Below are the code and all the weights of a small trained network. Each question names an input and a class and asks about switching units off, where a switched-off unit gives its printed mean instead of its output.

import numpy as np


def w(rows, s, z=0):
    codes = np.array(rows[::2]) - 128.0
    scale = np.full(codes.shape[1], s)
    scale[-1] = z or s
    return codes * scale


def norm(h):
    return h / np.sqrt((h * h).mean(-1, keepdims=True) + 1e-5)


def f(y):
    return np.maximum(y, 0)


def log_softmax(a):
    a = a - a.max(-1, keepdims=True)
    return a - np.log(np.exp(a).sum(-1, keepdims=True))


def net(x, mask):
    res = np.array(x, float).reshape(1, 3) / 4 @ E
    u = 0
    for l in range(3):
        y = f(norm(res) @ A[l][:, :-1].T + A[l][:, -1])
        res = res + np.where(mask[u : u + 10], y, B[l][:, -1]) @ B[l][:, :-1]
        u += 10
    return log_softmax(norm(res)[-1] @ U[:, :-1].T + U[:, -1])


A, B = {}, {}
E = w([
[151,171,1,37,130],'x0',
[54,208,101,214,146],'x1',
[91,14,137,144,145],'x2',
],0.0067)
A[0] = w([
[131,135,192,128,105,4],'0.n0',
[143,160,199,152,158,89],'0.n1',
[98,117,77,104,161,102],'0.n2',
[92,130,105,112,197,92],'0.n3',
[149,158,98,164,119,93],'0.n4',
[184,145,159,159,148,4],'0.n5',
[139,61,96,122,129,228],'0.n6',
[132,182,74,221,113,122],'0.n7',
[117,63,124,162,149,71],'0.n8',
[85,208,100,2,171,158],'0.n9',
],0.011,0.0028)
B[0] = w([
[42,6,134,74,22,161],'0.n0',
[135,111,115,190,100,188],'0.n1',
[129,118,176,135,55,176],'0.n2',
[58,89,69,111,31,158],'0.n3',
[58,190,153,171,99,157],'0.n4',
[37,28,253,147,114,145],'0.n5',
[122,177,58,47,198,224],'0.n6',
[173,127,133,139,147,213],'0.n7',
[71,138,208,19,139,194],'0.n8',
[183,53,99,207,173,254],'0.n9',
],0.0052,0.0063)
A[1] = w([
[110,72,236,174,58,35],'1.n0',
[123,184,132,156,155,112],'1.n1',
[101,214,77,151,130,252],'1.n2',
[91,111,70,141,131,108],'1.n3',
[105,92,87,192,149,201],'1.n4',
[177,109,158,65,129,184],'1.n5',
[148,127,226,68,120,166],'1.n6',
[112,127,81,78,183,180],'1.n7',
[177,254,131,121,141,90],'1.n8',
[51,191,164,175,247,226],'1.n9',
],0.0085,0.0017)
B[1] = w([
[97,173,93,148,28,253],'1.n0',
[161,2,126,142,104,158],'1.n1',
[150,140,150,191,88,189],'1.n2',
[105,157,237,17,67,166],'1.n3',
[173,141,106,103,113,197],'1.n4',
[128,89,166,171,107,209],'1.n5',
[178,208,147,207,75,210],'1.n6',
[155,142,232,137,119,198],'1.n7',
[97,95,117,230,204,167],'1.n8',
[195,90,89,49,157,211],'1.n9',
],0.0062,0.0059)
A[2] = w([
[151,161,104,185,93,243],'2.n0',
[104,77,201,46,169,251],'2.n1',
[58,95,198,189,84,126],'2.n2',
[89,123,217,107,118,210],'2.n3',
[126,159,97,197,199,68],'2.n4',
[171,77,130,91,186,92],'2.n5',
[67,119,142,112,98,241],'2.n6',
[54,91,160,134,111,227],'2.n7',
[172,132,222,119,130,107],'2.n8',
[85,171,169,193,9,11],'2.n9',
],0.011,0.0018)
B[2] = w([
[34,144,221,141,168,211],'2.n0',
[132,217,68,194,191,216],'2.n1',
[120,209,81,110,100,242],'2.n2',
[124,82,30,120,198,209],'2.n3',
[170,177,150,201,133,158],'2.n4',
[132,185,100,109,53,178],'2.n5',
[5,122,220,185,171,187],'2.n6',
[67,178,96,119,135,200],'2.n7',
[134,82,155,75,51,191],'2.n8',
[113,1,103,100,25,254],'2.n9',
],0.0059,0.0089)
U = w([
[25,67,130,147,9,173],'0',
[39,150,81,71,199,176],'1',
[125,67,135,116,190,26],'2',
[128,156,207,84,162,1],'3',
[173,68,221,91,84,57],'4',
[123,83,202,91,192,1],'5',
[173,142,166,229,138,199],'6',
[240,126,75,36,77,163],'7',
],0.015,0.0068)

Each question gives the input, the list of numbers given to net, and the class t.
The units are the neurons (one row each of A and B). Each row of codes is followed by its name. A weight is (code - 128) times the scale printed after its matrix; where a second scale follows, it is the last column's (A, B and U).
mask holds one flag per neuron, layer by layer. A switched-off neuron (its flag False) gives its mean, the last column of its row in B, instead of its output. The means were averaged over made-up inputs and are rounded, as every weight is.
A unit's drop is (log p(t) with every unit on - log p(t) with that unit switched off) / (log p(t) with every unit on - log p(t) with every unit switched off).
The circuit of an input: a set's keep is (log p(t) with only the set's units on - log p(t) with every unit switched off) / (log p(t) with every unit on - log p(t) with every unit switched off). Starting from the 12 units with the biggest drops (on a tie, the unit counted first), units are removed one at a time, each time the one whose removal leaves the highest keep (on an exact tie, the one counted first), for as long as the keep stays at least 0.8.
circuit, biggest first: the units of the circuit, biggest drop first
most important unit: the unit with the biggest drop
top k neurons: the k neurons with the biggest drops, biggest first
k most important neurons of layer l: the k neurons of layer l with the biggest drops, biggest first
input [5,2,1], class 7: most important unit => 2.n6
input [-1,-5,6], class 1: circuit, biggest first => [0.n6, 2.n1, 2.n9]
input [7,3,4], class 7: circuit, biggest first => [1.n0, 2.n6, 2.n0]
input [-3,5,-6], class 6: circuit, biggest first => [1.n8, 2.n4]
input [0,-6,6], class 7: circuit, biggest first => [2.n0, 0.n0, 2.n6]
input [6,2,4], class 7: top 2 neurons => [0.n9, 1.n0]
input [2,4,-1], class 6: top 3 neurons => [0.n7, 0.n0, 1.n0]
input [3,5,6], class 1: top 2 neurons => [1.n0, 1.n6]
input [-5,8,8], class 1: 4 most important neurons of layer 1 => [1.n9, 1.n6, 1.n2, 1.n5]
input [8,2,8], class 1: 3 most important neurons of layer 2 => [2.n9, 2.n1, 2.n8]
input [-2,-8,6], class 7: 2 most important neurons of layer 2 => [2.n0, 2.n8]
input [1,2,4], class 1: top 2 neurons => [0.n6, 1.n0]
input [4,-6,8], class 7: 2 most important neurons of layer 2 => [2.n0, 2.n5]
input [8,1,4], class 7: most important unit => 0.n9
input [6,1,-2], class 6: 2 most important neurons of layer 2 => [2.n9, 2.n0]
input [3,3,5], class 1: top 2 neurons => [1.n0, 1.n6]
input [0,-6,-8], class 4: top 2 neurons => [2.n1, 2.n8]
input [0,-6,4], class 7: 2 most important neurons of layer 2 => [2.n8, 2.n0]
